[6.5, -11.0, 4.6, 14.8, 18.7, -1.8, 16.6, 19.2, 13.2, -5.6]
What is the 1st entry from the right?
Answer: -5.6
The third largest entry: 16.6
What is the third entry?
Answer: 4.6
What is the entry just right of 6.5?
Answer: -11.0
What is the entry just right of 16.6?
Answer: 19.2

[[-11  11 -22 -18  14 -20 -38 -31  22  13   9  11  67  13  28]
 [ -4  -8   6  18 -12   8  21  19 -22  -4  -3   0 -66 -13 -17]
 [ -2  -6  -1 -17 -25   1   1  29 -34  17  37 -39 -11  17   5]
 [ -6   2  -2 -12  23 -16 -17   3 -21 -10  28 -32  44  19  31]
 [ -2  -6   7  14  -7   9  10   6 -19   2  -1   8 -48 -10 -10]
 [ -2   1  -2   0   0  -2  -1   2   0   0   1  -3   0   1   2]
 [ -3  13  -5  13  17  -3   5  13   6  -9  -7 -10  -2  -4  -4]
 [  3  14 -13  -7   0  -4   2  -5  45  -2 -20  14  33  -4 -20]
 [ -3 -14  -4 -39 -15  -9  -7 -42 -31   4  44  63  19  -4 -50]
 [  6  -1  12   8  13   2  38  19 -12 -39  -4   2 -24 -14 -45]
 [-30   5 -40 -24 -33 -24 -13  11 -13  29  39   1 -14   7 -16]
 [  3   2   3  -1   4   1  20  11 -13 -16   8   4 -10  -7 -35]
 [  6  -7   3 -37  -9  -1   0 -21 -34   2  47  34  29   2 -48]
 [  5  20 -15  -6  -1  -1   7   2  36   3 -11  16  25  -7 -38]]
The largest entry in the last row is 36
The top-right entry is 28
Read off the smallest entry in the first row.
-38
The entry in the bottom-right corner -> -38
The entry directly above 47 -> 8
Read off the 5th entry in reading order.
14
The entry in the top-left corner: -11
The third-last entry, reading row by row is 25
The largest entry in the first row -> 67
The last entry in the row that holds the smallest entry is -17
The smallest entry in the last column -> -50
Read off the bottom-left entry.
5
Read off the second entry on the diagonal from the top-right corner.
-13
Read off the entry just left of the largest entry.
11
Read off the first entry in the row that holds the smallest entry.
-4
Read off the 4th entry from the end, reading row by row.
16
The entry directly below the smallest entry is -11
The second-last entry, reading row by row: -7
Read off the largest entry in the last column.
31
The fourth entry, reading row by row is -18
The 2nd entry on the main diagonal is -8
The second largest entry is 63
Read off the entry just left of the smallest entry.
0
Read off the fifth-last entry, reading row by row.
-11

M =
[[38, 19, 3, -5, 7, 12, 1, -9],
 [-2, -9, 0, -20, 36, 3, -3, -2],
 [-31, -18, 6, -26, 2, 29, 4, 11],
 [15, 10, 3, 2, 1, 0, 3, -8],
 [-12, -11, -2, -19, 39, 12, 9, -4]]
The 4th entry from the end, reading row by row is 39
Report the entry directly below -20.
A: -26
The entry just right of -20 -> 36
The smallest entry in the last row: -19
Report the third entry on the diagonal from the top-right corner.
A: 29
The fourth entry, reading row by row: -5
The bottom-right entry: -4
The third smallest entry -> -20
The first entry in the row that holds the smallest entry: -31
Report the entry directly below 10.
A: -11
The 2nd entry on the diagonal from the top-right corner: -3
The entry directly above 9 is 3
The 1st entry, reading row by row is 38
Report the entry just right of 10.
A: 3
The first entry on the diagonal from the top-right corner is -9
The 3rd-last entry, reading row by row: 12
Report the bottom-left entry.
A: -12
Report the top entry of the column that holds the largest entry.
A: 7
The third entry, reading row by row -> 3
The entry directly below the smallest entry is 15
Report the 2nd entry in reading order.
A: 19
Report the entry directly above -18.
A: -9

data =
[[0, -1, 11, 50, -40, 14, 30, 14, 1, 66, -18, -22],
 [-5, -17, -6, 22, -13, 4, -11, -18, -1, 31, 8, -17],
 [16, -1, -9, 23, -1, 6, 2, 4, 13, 17, 5, -15],
 [28, 7, -3, -5, -13, -3, 29, 25, 1, 7, 4, -12],
 [0, -24, 19, 13, -17, 21, 14, 18, -17, 37, -6, -17]]
Which number is the first entry of the smallest entry's row?
A: 0
Which number is the fourth entry in reading order?
A: 50
The entry in the bottom-left corner -> 0
The 2nd-last entry, reading row by row is -6
The last entry of the largest entry's row -> -22
Which number is the entry just right of the smallest entry?
A: 14
The entry directly below the largest entry: 31
Which number is the entry directly above 19?
A: -3
Which number is the third entry on the main diagonal?
A: -9
The 2nd entry on the main diagonal -> -17
Which number is the top entry of the column that holds the smallest entry?
A: -40
The smallest entry in the last row: -24
Which number is the bottom entry of the column that holds the smallest entry?
A: -17
Which number is the third entry on the diagonal from the top-right corner?
A: 17
Which number is the last entry, reading row by row?
A: -17
The top entry of the column that holds the largest entry -> 66
Which number is the third entry from the end, reading row by row?
A: 37
The smallest entry in the first column: -5
The largest entry in the last column -> -12
Which number is the entry directly above -15?
A: -17
Which number is the entry just left of -12?
A: 4
The entry just right of 19: 13
Which number is the 2nd entry in reading order?
A: -1
Which number is the entry just left of the largest entry?
A: 1
Which number is the entry just left of -22?
A: -18
Which number is the 2nd entry on the diagonal from the top-right corner?
A: 8
The 3rd entry, reading row by row is 11
The fifth-last entry, reading row by row: 18
Which number is the entry directly above -9?
A: -6
